Below is a small trained network, with its code and all its weights. Each question gives an input and a class and asks what happens when units are switched off, that is, made to give their printed mean instead of their output.

import numpy as np


def w(rows, s, z=0):
    codes = np.array(rows[::2]) - 128.0
    scale = np.full(codes.shape[1], s)
    scale[-1] = z or s
    return codes * scale


def f(y):
    return y / 2 * (1 + np.tanh(0.7978845608 * (y + 0.044715 * y**3)))


def log_softmax(a):
    a = a - a.max(-1, keepdims=True)
    return a - np.log(np.exp(a).sum(-1, keepdims=True))


def net(x, mask):
    res = np.array(x, float).reshape(1, 7) / 4 @ E
    y = f(res @ A[0][:, :-1].T + A[0][:, -1])
    res = res + np.where(mask, y, B[0][:, -1]) @ B[0][:, :-1]
    return log_softmax(res[-1] @ U[:, :-1].T + U[:, -1])


A, B = {}, {}
E = w([
[143,179,36,12],'x0',
[124,130,126,130],'x1',
[38,93,247,27],'x2',
[128,129,128,128],'x3',
[134,126,131,126],'x4',
[172,254,217,138],'x5',
[127,128,128,128],'x6',
],0.0096)
A[0] = w([
[153,121,61,192,90],'neuron 1',
[92,83,83,116,75],'neuron 2',
[109,109,104,129,73],'neuron 3',
[101,147,84,76,118],'neuron 4',
[151,132,115,92,54],'neuron 5',
[126,99,130,154,2],'neuron 6',
[127,226,168,146,74],'neuron 7',
[68,99,201,46,135],'neuron 8',
[86,113,165,96,104],'neuron 9',
[128,156,91,49,105],'neuron 10',
[132,125,137,139,178],'neuron 11',
[132,111,144,152,80],'neuron 12',
[154,115,175,181,116],'neuron 13',
[86,116,166,80,103],'neuron 14',
[94,81,92,132,79],'neuron 15',
[108,81,167,203,87],'neuron 16',
[154,128,110,165,144],'neuron 17',
[179,157,61,192,100],'neuron 18',
[108,73,179,207,93],'neuron 19',
[80,74,141,84,129],'neuron 20',
[149,213,175,136,57],'neuron 21',
[138,102,153,160,145],'neuron 22',
[130,147,96,66,94],'neuron 23',
[179,109,121,159,112],'neuron 24',
[146,167,77,54,118],'neuron 25',
[181,145,52,184,112],'neuron 26',
[112,176,172,116,95],'neuron 27',
[94,46,79,125,89],'neuron 28',
[100,7,72,133,85],'neuron 29',
[61,141,169,104,40],'neuron 30',
[139,144,69,62,115],'neuron 31',
[99,75,182,218,94],'neuron 32',
[125,146,88,70,107],'neuron 33',
[87,103,163,80,125],'neuron 34',
],0.016,0.0055)
B[0] = w([
[153,45,196,221,209],'neuron 1',
[191,147,175,66,166],'neuron 2',
[172,115,155,109,136],'neuron 3',
[86,124,71,113,169],'neuron 4',
[138,166,77,113,138],'neuron 5',
[130,173,116,84,134],'neuron 6',
[242,145,241,47,212],'neuron 7',
[55,36,133,225,253],'neuron 8',
[122,64,95,174,185],'neuron 9',
[47,194,52,126,185],'neuron 10',
[122,137,124,114,147],'neuron 11',
[100,198,91,101,143],'neuron 12',
[88,190,46,84,193],'neuron 13',
[148,64,166,197,192],'neuron 14',
[208,149,168,32,165],'neuron 15',
[41,185,27,96,213],'neuron 16',
[121,105,133,167,172],'neuron 17',
[114,27,200,204,231],'neuron 18',
[56,195,2,95,228],'neuron 19',
[200,80,200,166,194],'neuron 20',
[241,174,241,34,208],'neuron 21',
[71,159,86,120,170],'neuron 22',
[55,189,56,102,169],'neuron 23',
[108,114,128,192,166],'neuron 24',
[65,186,36,110,198],'neuron 25',
[106,40,163,214,231],'neuron 26',
[181,106,195,107,180],'neuron 27',
[235,153,214,55,194],'neuron 28',
[232,163,207,36,222],'neuron 29',
[147,66,161,154,182],'neuron 30',
[60,177,41,114,188],'neuron 31',
[46,209,30,108,238],'neuron 32',
[97,168,56,118,171],'neuron 33',
[139,55,170,202,196],'neuron 34',
],0.0099,0.015)
U = w([
[75,12,125,232,193],'0',
[31,222,11,103,248],'1',
[208,174,190,29,84],'2',
],0.012,0.0017)

Each question gives the input, the list of numbers given to net, and the class t.
The units are the neurons (one row each of A and B). Each row of codes is followed by its name. A weight is (code - 128) times the scale printed after its matrix; where a second scale follows, it is the last column's (A, B and U).
mask holds one flag per neuron, in row order. A switched-off neuron (its flag False) gives its mean, the last column of its row in B, instead of its output. The means were averaged over made-up inputs and are rounded, as every weight is.
A unit's drop is (log p(t) with every unit on - log p(t) with that unit switched off) / (log p(t) with every unit on - log p(t) with every unit switched off).
unit that matters most: the unit with the biggest drop
k most important neurons: the k neurons with the biggest drops, biggest first
drop when u is switched off: that unit's drop, to one decimal
input [-6,-3,-3,8,3,-7,4], class 2: unit that matters most -> neuron 29
input [5,3,5,1,-6,-3,2], class 0: 2 most important neurons -> neuron 8; neuron 20
input [8,0,-8,-5,-2,5,6], class 0: 2 most important neurons -> neuron 18; neuron 26
input [6,-6,-5,8,-2,7,6], class 2: 4 most important neurons -> neuron 7; neuron 21; neuron 32; neuron 19
input [6,6,-6,3,7,6,2], class 0: 3 most important neurons -> neuron 18; neuron 26; neuron 32
input [-8,2,-7,-7,4,-7,5], class 1: 2 most important neurons -> neuron 32; neuron 19
input [-1,3,4,-3,1,-5,3], class 2: 2 most important neurons -> neuron 29; neuron 28
input [7,-5,7,8,7,-4,4], class 0: 2 most important neurons -> neuron 8; neuron 20
input [2,-1,-6,8,8,-8,3], class 2: 2 most important neurons -> neuron 29; neuron 28
input [-4,4,-2,-7,1,5,0], class 2: 2 most important neurons -> neuron 7; neuron 21
input [1,-7,-7,6,7,-8,0], class 2: drop when neuron 2 is switched off -> 0.3
input [-8,-8,7,3,-4,-5,-4], class 1: drop when neuron 16 is switched off -> 0.6
input [7,1,-8,3,-6,1,0], class 0: drop when neuron 18 is switched off -> 0.9
input [6,7,8,-8,6,7,0], class 0: unit that matters most -> neuron 8
